(in the rows, 128 means zero)
Each row has a class, written after it.
[151 154 115  47 194 156 161 135 123 142 159 134 108 155 147 156 117 132
 132 107 121 111 121 150 107  91 141 147 152  90 131  66 135 124  88 110
 162 172 155 149 129  86  90 155 134 150]  tova
[118 175 113  92 133 128 147 150  91 138 147 147 118 138 148 149 114 168
 118 112 139 113 135 129  56 119 131 121 157  95 133  65 160 106  70 142
 167 180 178 113 160 104  62 166  94 122]  Dovi
[129 172  77  47  97 126 123 152 132 132 103 135 170 130 163 129 124 196
 140  84 120  85 171 158  47 128 115 135 123 132 147  90 134 103  55 169
 176 163 167 109 179 120 102 143 109 121]  kur
[109 130  82 166  42 158 145 150 125 137 162 100 103 139 132 124 128 182
 116  98 164  89 155 152  69 128 133 117 113 113 154 164 150  75  90  99
 133 161 170 151 139 133 122  92 137 126]  goro
[110 139  84 121 139 144 130 123 103 103 128 138 199 143 149 160 132 151
 122 125 140 179 127 145 120 147 138 126 135  96  82  82 162 121 135 105
 125 151 172  99 122 182 124 137 124 155]  saror
[112 164 101  96 148 137 123 165 138 137 140 139  57 104 117  99 133 206
 101 104 119  83 109 117  71  95 131 138 166  99 118 118 149  57  99 155
 184 146 166 116 158  45 121 162 141 117]  Godon
[115 142  91 100 117 144 124 154  80 110 186 153 187 132 124 124 107 197
 101 118 139 171 135 147  84 156 149  94 144 120 139  81 152 101  99 105
 130 181 172 139 131 187 109  95  63 129]  goro
[167 111  87 142 115 151 104 155  59  84 112 155 129 146 121 124 115 147
  93 125 149 137 148 163 127 128 147 113 134 114 164  86 141  90 109 102
 143 186 173 127 115 180 122 137  95 123]  kur
[112 127  79 147  32 167 152 150 115 135 156 119 110 140 136 127 129 185
 126  91 156  88 169 154  54 136 117 122 111  97 168 159 153  92  69 103
 143 174 179 144 140 145 113  66 117 119]  Soze
[119 129  82 141  39 167 159 155 119 137 181 120 115 135 138 121 134 197
 108  83 164  95 151 158  52 131 137 124 115 100 160 158 146  86  82  95
 134 189 179 161 141 139 103  89 119 103]  nitog
[116 156 120  68 171 130 156 125  91 186 142 150 135 115 149 150 114 177
  96 107 127 111 175 122  86 130 131 127 172 105 118 100 136 114  70 121
 167 165 177  98 165  80  70 144 145 134]  tova
[134 111  66 128 139 147 116 144 101  87 115 130 168 156 147 156 113 147
 131 100 178 146 134 160 102 131 129 104 103 114 124  88 129 118 127 104
 151 167 174  94 121 193 129 140  85 124]  Godon
[137 122  69 120 123 165 105 161  72 131 128 163 165 118 131 127 131 186
 117 116 161 155 148 143 100 156 164 127 126 121 174  84 168  89  85  70
 132 167 181 141 129 199  71 109  84 126]  Godon
[104 123  83 138  38 162 141 156 112 134 167 114 129 136 144 121 135 187
 114 105 164  87 171 150  67 124 131 131 115  91 163 157 145  77  80 100
 143 178 180 151 142 132 108  92 121 117]  saror
[151 138 122  85 175 165 172 136 130 143 132 135 108 154 139 150 115 159
 130 103 134 124 148 154  92  88 149 128 165  91 137  87 139 127  89 115
 173 166 180 146 151  66  92 188 141 130]  tova
[104 126  83 145  25 166 142 162 104 136 172 118 128 133 142 122 131 189
 117  83 162  92 161 149  55 145 130 126 111 102 171 159 147  71  85  95
 141 177 184 163 137 138 110  86 124 118]  nere
[100 131  92 154  40 158 144 155 121 144 166 115 108 128 141 129 132 189
 113 108 161  80 162 142  61 149 124 121 116 111 151 149 157  81  83 110
 140 168 179 139 139 140 110 100 117 117]  vev
[115 118  82  91 118 115  83 158  75 125 100 161 157 115 140 133 124 157
 136 105 143 153 139 152  81 149 135 113 136  96 170  89 157 116  84 129
 158 191 190 124 146 170  78 118  76 129]  Soze
[109 126  95 161  49 169 147 152 111 124 165 119 101 133 137 130 129 179
 109 100 159  96 148 142  59 135 125 123 118  93 158 146 155  82  89 113
 138 184 178 149 138 135 106  95 122 113]  Soze
[112 128  90 137  39 165 154 146 111 133 169 120 124 143 139 130 128 184
 122  99 160  94 175 164  62 134 128 125 118  91 161 161 147  83  78 102
 151 179 180 152 141 133 112  87 114 122]  saror
[120 130  60 110 107 137 126 153 106 105 131 141 202 135 144 176 128 158
 118  98 151 139 150 166 125 145 112  99 125  94 126 114 163 106 102 101
 128 147 179 111 121 203 129 119  91 162]  tova
[155  90 100 116 166 157 135 148  81 121 163 142 128 122 136 157 119 148
 108 111 160 137 126 142 112 144 147 116 137 122 162  67 154 124 102  80
 141 194 178 144 109 131 106 122 104 135]  tafe
[137 100  83 149 101 140 109 172  79 106 154 122 172 123 139 121 132 138
 115 103 160 124 148 153 124 124 128 105 104 123 159 108 131 126 114  85
 131 167 154 113 107 167 139 137  94 109]  vev
[129 109  94 120 145 132  65 158  84 136 137 138 121 103 144 133 133 146
 101 125 136 135 115 149  84 157 151 124 125 140 146  41 148 114 113  98
 135 198 178 126 138 141  92 166 100 130]  kur
[120 108  90 105 123 161 104 163  52 151 121 151 167 115 148 126 141 163
 100 111 120 152 146 135  97 159 151 147 144 135 162 105 156 122  83  81
 137 182 168 142 143 147  85 105 111 128]  nere
[107 126  89 158  42 164 153 162 115 133 167 115 103 127 140 124 132 190
 118 101 164  88 158 143  55 141 133 121 117 103 161 160 157  74  81 102
 137 176 179 150 142 124 117 102 121 104]  vev
[140  78 127 129 150 121  94 133 101 130 131 156 119 139  99 156 111 149
  91 128 146 140 159 146 138 184 137 112 146 126 113  65 144 108 131  90
 186 184 209 108 126 147 104 121 115 159]  saror
[ 81 164 123 126 134 136 118 125 116 140 149 127  75 123 146 146 131 173
 102 123 128 108 105 101  61 118 129 119 166  76  90  98 139  97  82 179
 195 175 160  93 150  42 105 220 136 109]  Dovi
[113 126  83 151  30 164 144 155 119 141 157 118 112 133 130 118 132 194
 117  97 161  89 168 155  67 144 131 124 120 102 155 166 157  69  74 104
 138 173 173 147 152 139  98  94 127 112]  nitog
[114 116  88 153  50 167 136 155 118 135 155 120  96 137 132 129 130 176
 109 100 158  91 151 134  68 129 123 126 115  97 161 154 153  83  85 110
 148 177 179 146 137 127 108  93 128 110]  Soze
[144  94 112 158 136 156 121 133  53 123 160 149 160 114 125 154 122 156
 116 121 163 173 147 145 118 177 152  96 140 122 175  98 154 129  94  76
 134 179 181 121  94 179  87 144  77 135]  vev
[163  94  79 127 140 162 125 153  83 107 145 140 198 121 134 153 117 147
 117  83 156 147 137 159 101 152 147 112 112 139 178  91 143 129 105  75
 129 181 164 148 113 176 100 110  85 126]  nere
[135 115  91 121 123 150 107 153 119 109 105 165 205 132 127 133 110 156
 121 114 153 161 139 144 117 148 153 103 130 109 148  79 138 112 123 103
 135 166 163 149 130 189 105 137  74 125]  Dovi
[109 119  89 152  38 162 139 159 120 122 155 118 113 128 137 119 132 191
 124  96 170  89 163 146  61 140 129 124 114 108 166 166 150  73  80 104
 151 177 182 146 143 136 119  97 113 104]  vev
[119 132 119  80 185 117 148 114 103 155 103 154  76 138 147 157 125 163
 107  99 116 131 108  84  69 104 138 147 141  99 107  93 120 131  90 167
 168 178 190 122 150  56  69 177 150 110]  Soze
[155 107  40 104 137 162 112 141 108 115  92 134 182 127 146 166 138 170
 120  93 150 136 129 154 104 148 146 122 133 113 154 115 168 112  68  97
 137 183 162 121 123 194 100  96 105 138]  nitog
[106 130  90 154  34 167 140 158 132 133 156 121 114 141 136 128 133 182
 120 100 167  95 147 148  57 148 132 131 108 105 151 152 148  77  94  94
 138 180 178 154 142 132 103 100 119 114]  Dovi
[130 158 121  72 140 126 171 126  89 120 112 154  96 149 130 145 125 175
 116  90 118 132 100 137  54 114 137 147 152 111 108 122 147 112  82 160
 173 190 172 129 134  84 127 146 114 124]  Dovi
[109 168 116  83 133 116 183 146 101 136 167 146 137 151 142 116 102 176
 129 103 123 129 124 128  62  97 134  95 138  80 127 117 132 111  87 169
 146 173 159 113 152  99 120 176  80  98]  tafe
[100 181 103  70 160 124 159 128  77 145 137 132 127 128 164 138 112 183
 114  97 132 122 125 125  44  89 129 121 173  81 117 129 136  98  67 152
 170 174 173  85 155  63 102 169 132 122]  Dovi
[147 106  55 122 115 158  94 163  90  69 137 140 154 147 128 127 122 160
 120 115 155 123 135 176 113 103 122 136 120 111 120  88 124  84 112 102
 142 173 161 115 127 150 103 145 111 112]  nitog
[115 120  87 150  36 168 147 158 114 123 167 124 111 137 136 128 130 186
 110  93 167  95 160 138  60 137 122 123 111  98 167 152 151  83  84 104
 142 186 185 151 136 140 110  78 119 108]  Soze
[104 191 108 100 126 121 104 134  94 148 168 112  97 121 150 115 131 156
 104 122 116  87 153 152  96  92 101 125 150 103 132  85 145  94  78 142
 172 140 164  85 146  89 116 166 146 131]  kur
[118 133  81 149  45 166 153 154 130 124 162 121 124 140 135 119 127 195
 119  86 170  91 157 154  60 138 136 131 105 110 153 147 150  78  93  96
 132 180 188 146 145 141 113  85 112 109]  Godon
[111 117 103 152  44 160 141 148 123 135 170 129 100 139 127 127 133 182
 113  99 168 102 159 143  79 144 124 126 113 105 149 161 144  72 100  94
 147 176 186 147 138 126 116 102 137 115]  tova
[112 130  82 117 111 133 101 153  45 109 126 153 153 129 138 118 128 148
 107 128 139 180 141 162  86 145 146 111 125 107 137 120 150 109 100 126
 138 185 166 108 151 171 102 139  82 100]  kur
[116 125  72 147  36 166 149 153 128 127 167 115 119 138 134 125 132 194
 123  92 159  89 149 160  64 132 127 125 109  99 152 162 149  70  77 102
 128 175 174 153 141 142 107  93 123 113]  nitog
[137 169  61  99 113 151 182 141 135 105  95 102 140 164 149 146 138 160
 112  52 125  72 184 166  77  52 123 130 127  89  84 140 125 122  68 154
 170 139 128 121 169  96 127 194 152 130]  nitog
[107 125  75 144  24 164 142 159 112 127 164 128 105 139 139 120 133 195
 112 100 160  92 155 155  57 134 133 130 109  98 153 161 145  67  79 104
 128 184 176 160 149 141  98 104 114 102]  nitog
[ 98 168  83  77 116 137 138 132 130 180  92 146 136 127 149 115 129 196
 113 104 109 103 172 126  71 130 111 146 133 136 110 104 161  95  66 170
 164 152 168  82 180 100  76 154 138 142]  goro
[123  98  73 125 136 144 106 163  68 107 115 140 159 156 128 133 115 117
 100 123 141 144 132 139 133 116 143 137 123 105 123 112 137 103 127 103
 137 156 155 134 130 170  89 123 120 135]  nere
[114 128  83 143  36 167 148 148 131 122 168 116 131 146 131 127 130 185
 122 100 171  90 172 158  72 130 126 125 111  88 155 154 150  76  87 103
 152 174 181 144 136 137 113  92 120 115]  saror
[132 114  82 121 127 129  90 154  97 120 106 152 181 133 135 136 120 157
 117 129 154 153 146 170 120 146 145 111 119 123 147  93 161  99 116 104
 137 169 182 112 135 193  98 148 106 127]  tova
[132  98  67 137 130 159 130 143  63 102 121 154 150 133 154 150 112 178
 109  93 150 174 125 135 106 145 149 112 134 111 149 117 144 101  95  95
 161 186 197 111 132 162 130 109 113 136]  goro
[103 186  76  89 153 171 123 150  88 131 115 119  88 133 168 131 148 172
 106 128  93  99 113 143  58  87 145 162 166 103 119 101 158 120  69 139
 141 150 136 115 146  72  91 209 132 125]  nere
[103 129  88 145  30 162 138 147 119 130 170 124 110 138 136 127 135 189
 119 101 169  96 161 150  62 141 121 127 108 102 147 168 146  70  85 103
 137 178 178 143 140 138 116  97 120 113]  tova
[110 129  81 152  27 166 161 154 114 135 176 116 126 137 138 131 123 194
 121  95 165 100 149 158  58 143 133 116 116 106 156 152 157  78  81 107
 135 180 180 155 137 146 123  79 111 127]  goro
[114 125  89 151  44 154 141 151 111 135 167 122 104 138 131 127 127 179
 115  96 165  86 165 154  69 140 126 116 118 100 160 167 146  82  82 109
 144 176 173 154 141 135 107  85 114 118]  tafe
[128 159 101 118 139 138 137 125 166 144  98 110  83 151 136 131 126 131
 112 114 116  54 174 158 131  89 114 139 127  98  75  94 121 113 116 160
 184 119 145 111 146  86 119 166 178 141]  vev
[105 175 116  69 143 111 161 142  77 107 160 139 122 130 150 123 104 184
 104  78 133 117 124 137  15  85 130 117 161 103 127 148 104 121  92 163
 180 176 164 109 170  76 119 152  86  85]  nere
[107 170  82  81 130 153 163 137  89 124 105 126 112 137 165 148 125 160
 117 112 106  96 170 132 104 111 131 153 152  92 112 118 165 103  52 155
 167 137 146 119 154  92 107 150 155 147]  vev
[145 104  71 101 142 148  75 161 109 108 116 133 162 115 137 134 132 168
 131 110 144 147 108 150  86 136 165 124 118 134 138  84 139 113 106 104
 102 178 152 153 136 154  81 173  79 114]  nitog
[134 107  62 119 125 114 100 159 135  87 127 150 199 141 127 130 120 141
 119 105 149 144 137 151 142 119 148 110  98 101 113  90 143 118 123 115
 150 160 178 117 144 182 128 136  95 125]  tafe
[104 163 129  64 142 137 174 137 109 161 164 148 100 150 159 136 117 174
 102 122 136 114 132 119  58  99 140 132 148  84 121  66 126 116  91 151
 158 187 187 145 145  91  64 165 109 129]  Dovi
[107 142  70  85 148 146 122 156  60 117 141 141 152 144 157 126 141 174
  93 131 144 147 144 154  51 102 163 138 129 115 143  84 140 124  97  85
 120 185 161 141 135 170  73 153  93 122]  saror
[144  86 101 107 158 122  87 138  96 153 108 133 141 115 115 113 137 129
 101 107 136 137 149 139 136 148 134 118 138 126 175 125 129 115  99  89
 168 185 164 114 125 150 120  77 135 136]  kur
[140  90 101 107 161 161 127 164  60 158 126 173 105 100 123 117 123 155
  68 103 139 139 142 137 111 143 145 137 159 121 156 113 152  96 102  90
 172 204 169 129 150 111  81 117 126 108]  nitog
[124 118  87 114 137 141  75 134  56 145 141 126 137 113 157 150 121 161
 105 115 140 138 164 159 121 176 144 114 137 129 152  83 140 124  93  78
 127 163 177 122 124 181  60 121 114 166]  nitog
[107 127  66 117 132 139  81 156  62 145  80 138 152 123 148 130 127 170
 100 123 137 137 142 153  90 141 143 130 132 136 124 102 155  94  92 105
 133 175 172 101 158 172  87 131 102 130]  goro
[128 111  90 103 136 145  97 156  83 117 152 141 170 145 142 154 111 155
 116 142 121 139 155 168 127 157 138 130 127 125 122  49 159 103 103  90
 134 169 188 119 136 150  84 148 102 158]  saror
[ 91 169  77  44 112 138 179 146 102 133 109 156 139 157 182 137 132 215
 132 109 116 124 128 139  29  93 120 163 138 104  82 100 150 104  66 170
 173 177 192  94 181  98 130 153 134 111]  tova
[122 120 104 103 146 159 137 151  65 135 159 149 153 159 142 151 111 160
 102 133 119 157 154 152  92 137 151 132 142 124 128 102 144 119  94  74
 152 160 171 131 153 155  88 128  98 141]  saror
[129 156 105  65 146 116 147 127  94 124 160 124 122 155 161 138 109 167
 116  92 144 105 138 169  47  57 111 125 145 112 132 113 117 138  84 165
 188 181 179 102 146  64 121 175 133  97]  tova
[130 102 102 119 144 125  88 158  94 120 152 151 142 122 114 129 115 137
 100 124 139 146 140 165 120 137 141  99 127 120 132  85 150 107 120 106
 152 176 163 130 133 146 119 157  96 132]  tova
[108 128  77 148  36 167 142 158 120 134 178 113 110 132 133 116 128 193
 116  99 158  82 159 160  72 131 130 124 115  94 158 160 151  66  72  94
 132 174 176 147 144 134 104 101 119 114]  nitog
[129 122  78 109 122 149 102 174  93 127  75 159 171 133 145 100 123 183
  99  96 148 121 158 128 102 151 149 130 112 135 150  73 118 107 132 114
 116 176 163 124 137 203  71 148  77 137]  Godon
[126 104  99 105 152 145 111 137 111 141 114 131 193 153 129 151 109 161
 127 153 127 151 149 133 133 153 153 130 133 134  98  81 148 122 111 107
 139 130 166 105 139 157  98 147 122 144]  saror
[104 137  88 155  37 168 151 150 124 136 157 123 104 135 129 124 139 182
 116 100 163  94 153 146  52 144 124 127 118 103 156 169 156  75  80 101
 148 176 164 145 138 126 110  88 127 114]  Dovi
[129 152 120  92 160 138 126 127 142 147 149 142  71 137 124 131 129 157
 128 130 117 101 130 106  98 103 139 152 156 111 109  76 151 110  75 134
 183 144 155 122 159  52  91 171 148 124]  tafe
[108 135  86 140  36 166 148 148 120 131 156 115 127 143 143 122 137 191
 121 101 163  89 179 159  52 129 126 128 114 101 158 155 143  83  84 103
 142 174 173 150 146 134 109  94 122 110]  saror
[119 126  79 152  37 169 156 153 126 126 171 117 116 137 130 126 129 178
 114  92 164  92 162 152  60 144 126 122 107 108 162 148 150  75  87  96
 141 172 175 150 143 139 127  84 128 115]  kur
[122 127  74 147 111 139  99 138  96 101  86 134 146 134 135 139 127 158
 117  89 141 144 144 157 103 155 144 110 113 103 118  97 134 101 117 103
 125 169 187 125 145 189 115 141  98 144]  kur
[ 93 132  79 118 106 125  76 143  73 121  90 140 159 122 139 125 142 174
  92 131 139 132 181 154  98 156 139 127 135 114 121  95 167  87  93 118
 143 179 178 106 151 177  86 135 113 143]  saror
[105 134  87 154  39 155 140 150 116 135 165 126 115 131 136 111 131 196
 118 100 168  96 155 144  61 142 137 130 111 105 159 145 157  75  87 104
 130 182 189 139 143 137 105  94 112 108]  Godon
[140 102  94 146 157 146  99 143  70 127 114 126 155 138 131 146 111 131
 107 108 141 141 133 153 147 131 148 113 132 109 135  86 146 113 113  98
 137 169 173 125 119 150 110 151 113 136]  Godon
[107 172  89  95 134 136 148 153  95 134  61 144 111 138 142 104 133 196
 110  88 130  96 152 128  44  86 132 125 156  95 141 123 131 115  71 158
 155 177 165 107 163 111  92 184  85  85]  vev
[100 134  81 150  30 159 143 151 122 145 162 118 115 127 141 120 131 197
 112  96 159  91 155 148  55 143 132 123 119 111 164 166 153  75  76 103
 138 178 176 147 148 138 118  78 120 122]  goro
[135 107  82 117 115 153 105 172  60 135 112 150 127 121 138 111 129 172
 103 107 145 146 153 153  99 162 156 135 115 148 164 102 155 102 100  89
 136 190 180 122 143 180  69 123  87 151]  goro
[128  94  82  89 134 152 111 150  78 125  94 152 175 127 152 143 130 172
 112 120 157 149 158 146  84 140 146 139 140 125 145  77 148 124 101  95
 128 196 193 133 144 153  83 123  91 129]  saror
